K: [19,5,7,-16,-6,12,39,-27,-20,-6,26,-21,-12,6,-7,-5,-6,5,-7,0,9,-4,9,-21,7,5,-19,-11,12,9,16,3,12,-6,15,3,-7,-7,-1,-19,-11,10,24,17,15,-11,9,-20,2,35,23,9,0,-8,3,9,-4,-20,-4,10,-16,8,-10]
L: [10,32,-3,-2,-8,-17,22,-21,-3,27,2,-28,1,6,0,28,2,22,-2,-22,-2,13,-10,2,-43,28,-18,-15,2,11,25,-8,-7,10,14,-3,-12,-3,26,-3,-9,20,-5,30,5,17,-4,-22,-22,17,17,-8,-3,-11,29,8,28,-2,2,-1,-15,5,-13]
M: [7,14,11,-11,8,-7,-2,-2,-4,1,2,0,6,9,-2,2,6,5,-4,-5,-3,6,3,-4,-7,7,-5,-3,-2,-8,9,-2,7,-2,3,-6,0,10,2,-7,1,-6,5,17,7,8,-2,-4,-6,14,8,-1,-2,2,8,1,3,6,4,-4,-11,-3,-4]
S: [-5,-1,5,3,-3,-3,-11,9,3,-1,-9,6,1,-4,3,-1,1,-4,5,1,-6,-1,-3,5,-1,-3,6,4,-4,-3,-5,1,-8,0,-8,-2,2,3,-2,7,4,-6,-8,-11,-4,1,-5,-4,0,-13,-5,-2,-1,2,-2,-4,-3,2,-1,-5,1,0,3]
which: [10,32,-3,-2,-8,-17,22,-21,-3,27,2,-28,1,6,0,28,2,22,-2,-22,-2,13,-10,2,-43,28,-18,-15,2,11,25,-8,-7,10,14,-3,-12,-3,26,-3,-9,20,-5,30,5,17,-4,-22,-22,17,17,-8,-3,-11,29,8,28,-2,2,-1,-15,5,-13]
L
which: [-5,-1,5,3,-3,-3,-11,9,3,-1,-9,6,1,-4,3,-1,1,-4,5,1,-6,-1,-3,5,-1,-3,6,4,-4,-3,-5,1,-8,0,-8,-2,2,3,-2,7,4,-6,-8,-11,-4,1,-5,-4,0,-13,-5,-2,-1,2,-2,-4,-3,2,-1,-5,1,0,3]
S

V: [19,-7,-7,-27,-8,-8]
H: [-12,6,11,25,11,11]
R: [-24,-8,27,-10,-14,11]
X: [-20,13,-2,24,2,-2]
Y: [5,-24,-22,-11,-12,10]
G: [5,15,16,5,12,6]
N: [-24,-8,27,-10,-14,1]
T: [15,-33,5,5,5,-16]
dup T: 
[5]
dup G: 
[5]
dup X: 
[-2]
which: [-20,13,-2,24,2,-2]
X
which: [15,-33,5,5,5,-16]
T
dup H: 
[11]
which: [-24,-8,27,-10,-14,11]
R

tovur: [-39,-45,-9,13]
vizes: [19,7,38,39]
Tav: [36,21,-7,46]
Pid: [15,11,-15,43]
fes: [-25,-5,41,-17]
finid: [-3,-34,30,-17]
div: [13,20,20,-16]
zoso: [-46,-44,38,-39]
nefir: [33,-30,38,38]
Nog: [19,19,-36,-36]
Maka: [33,-30,22,12]
which: [13,20,20,-16]
div
dup nefir: 
[38]
which: [19,19,-36,-36]
Nog
dup div: 
[20]
which: [-39,-45,-9,13]
tovur

Gason: [-12,0,0,-7,-7,30,37,9,-16,-10,-7,-8,-7,11,13,-20,1]
deto: [-10,5,-2,-1,7,19,-4,-17,3,24,1,-16,15,1,15,24,15]
bur: [-7,-5,21,-5,-5,-3,2,-9,-18,2,14,5,-30,-6,-10,-5,-11]
mik: [-3,3,-1,-7,-8,-3,-9,-14,3,14,10,-5,-21,10,-15,12,3]
kikov: [10,24,14,11,8,-2,-8,14,-19,-2,18,-35,-18,-13,6,-9,-4]
sido: [9,-16,-10,14,10,-11,-10,16,18,-18,-15,0,11,-15,8,-8,-3]
peba: [-5,25,-3,-1,-3,-5,-19,12,1,15,-4,-16,9,2,8,12,5]
zav: [-1,-7,-12,-11,3,-3,-14,-12,3,16,-8,-11,-23,-12,2,0,-6]
pir: [9,11,-10,14,10,-11,4,16,18,-18,-15,11,11,11,-4,-9,4]
Vedaz: [-2,1,-1,-5,-8,-2,-5,-17,3,14,13,-5,-21,11,-18,12,-1]
mused: [-21,5,7,-8,-4,9,14,0,-9,15,-9,28,-14,6,-11,-8,-4]
which: [-1,-7,-12,-11,3,-3,-14,-12,3,16,-8,-11,-23,-12,2,0,-6]
zav
which: [9,-16,-10,14,10,-11,-10,16,18,-18,-15,0,11,-15,8,-8,-3]
sido
which: [-10,5,-2,-1,7,19,-4,-17,3,24,1,-16,15,1,15,24,15]
deto
which: [9,11,-10,14,10,-11,4,16,18,-18,-15,11,11,11,-4,-9,4]
pir

giz: [-27,-27,-27,-16,4,4,-3,-27]
lera: [4,-27,6,-16,-8,4,-3,-2]
Rakun: [-27,-27,-29,-16,-8,4,-3,-2]
Rilu: [1,34,-45,14,-8,-17,0,0]
dup Rakun: 
[-27]
dup Rilu: 
[0]
dup lera: 
[4]
which: [1,34,-45,14,-8,-17,0,0]
Rilu

segiv: [10,-3,12,14,-6,-31,-4,8,1,-30,5,-20,5,17,-19,24,-14,40,41,-9,3,-1,44,16,-18,15,-7,22,-6,26,-3,-21,23,34,-30,26,14,45,44,-12,17,-24,20,1,-5,-21,17,-3,-43,23,-1,7,-27,17,-26,-1,-25,20,-10,1]
nev: [9,8,8,10,-15,-25,-1,11,7,-27,7,-21,3,20,-23,32,-12,37,43,-11,0,-4,44,18,-14,10,-2,25,-8,30,-8,-11,21,32,-32,27,17,49,44,-8,17,-24,21,2,-2,-19,18,7,-40,22,-5,8,-27,18,-24,1,-23,13,-8,-3]
fega: [11,-3,13,16,-2,-33,-5,7,-2,-31,3,-19,7,15,-16,19,-15,40,39,-8,5,1,44,15,-19,16,-12,20,-5,23,1,-25,24,34,-28,26,13,43,44,-14,17,-24,20,1,-5,-22,16,-13,16,23,4,5,-26,16,-26,-3,-25,26,-13,5]
ser: [7,-6,6,9,-19,-22,0,12,9,-25,9,-21,1,22,-24,35,-10,36,42,-12,-2,-6,42,18,-11,7,2,26,-10,32,-11,-6,19,30,-33,28,18,50,43,-5,18,-23,20,2,-1,-17,19,11,-37,21,-7,9,-26,18,-23,3,-21,9,-7,-5]
zufi: [9,-5,9,13,-11,-28,-3,10,4,-29,6,-21,4,18,-21,27,-12,38,42,-10,2,-3,44,17,-16,12,-5,24,-7,28,-5,-17,44,33,-30,27,16,47,45,-10,18,-24,20,2,-3,-20,17,2,-42,23,-3,7,-27,17,-24,0,-23,17,-9,-2]
tugil: [9,-5,9,13,-11,-28,-3,10,4,-29,6,-21,4,18,-21,27,-12,38,42,-10,2,-3,44,17,-16,12,-5,24,-7,28,-5,-17,22,33,-30,27,16,47,45,-10,18,-24,20,2,-3,-20,17,2,-42,23,-3,7,-27,17,-24,0,-23,17,-9,-2]
Kamu: [11,-3,1,5,-2,-33,-5,12,-2,-31,3,-19,7,15,-16,19,-15,40,42,-8,5,1,44,15,-19,16,-12,20,-5,23,1,-25,24,34,-28,26,13,43,44,-14,17,-24,20,1,-5,-22,16,-13,-46,23,4,5,-26,16,-26,-3,-25,26,-13,5]
faded: [6,-6,3,6,-23,-18,0,12,12,-24,10,-22,-1,23,-26,39,-8,33,42,-12,-4,-8,41,19,-10,5,4,6,-10,33,-15,-2,17,29,-33,27,18,51,42,-3,17,-22,20,3,0,-16,18,16,-34,20,-9,9,-26,18,-22,3,-19,6,-5,-7]
which: [6,-6,3,6,-23,-18,0,12,12,-24,10,-22,-1,23,-26,39,-8,33,42,-12,-4,-8,41,19,-10,5,4,6,-10,33,-15,-2,17,29,-33,27,18,51,42,-3,17,-22,20,3,0,-16,18,16,-34,20,-9,9,-26,18,-22,3,-19,6,-5,-7]
faded
which: [10,-3,12,14,-6,-31,-4,8,1,-30,5,-20,5,17,-19,24,-14,40,41,-9,3,-1,44,16,-18,15,-7,22,-6,26,-3,-21,23,34,-30,26,14,45,44,-12,17,-24,20,1,-5,-21,17,-3,-43,23,-1,7,-27,17,-26,-1,-25,20,-10,1]
segiv

dukof: [-3,2,1,30,6,2,-33,-48,9,3,-20,2,1,16,2,10,-16,1,0]
lofuf: [19,-7,27,25,6,-10,9,24,16,-14,49,9,15,-19,5,6,-3,26,25]
nazap: [-21,-13,-21,25,0,-8,-21,-14,-30,12,-14,3,7,35,27,-21,-7,-16,7]
fafaf: [-3,7,5,-18,-25,2,18,-16,-14,7,-40,-40,-2,-2,-40,0,13,-40,-13]
which: [-21,-13,-21,25,0,-8,-21,-14,-30,12,-14,3,7,35,27,-21,-7,-16,7]
nazap
which: [-3,2,1,30,6,2,-33,-48,9,3,-20,2,1,16,2,10,-16,1,0]
dukof
which: [-3,7,5,-18,-25,2,18,-16,-14,7,-40,-40,-2,-2,-40,0,13,-40,-13]
fafaf

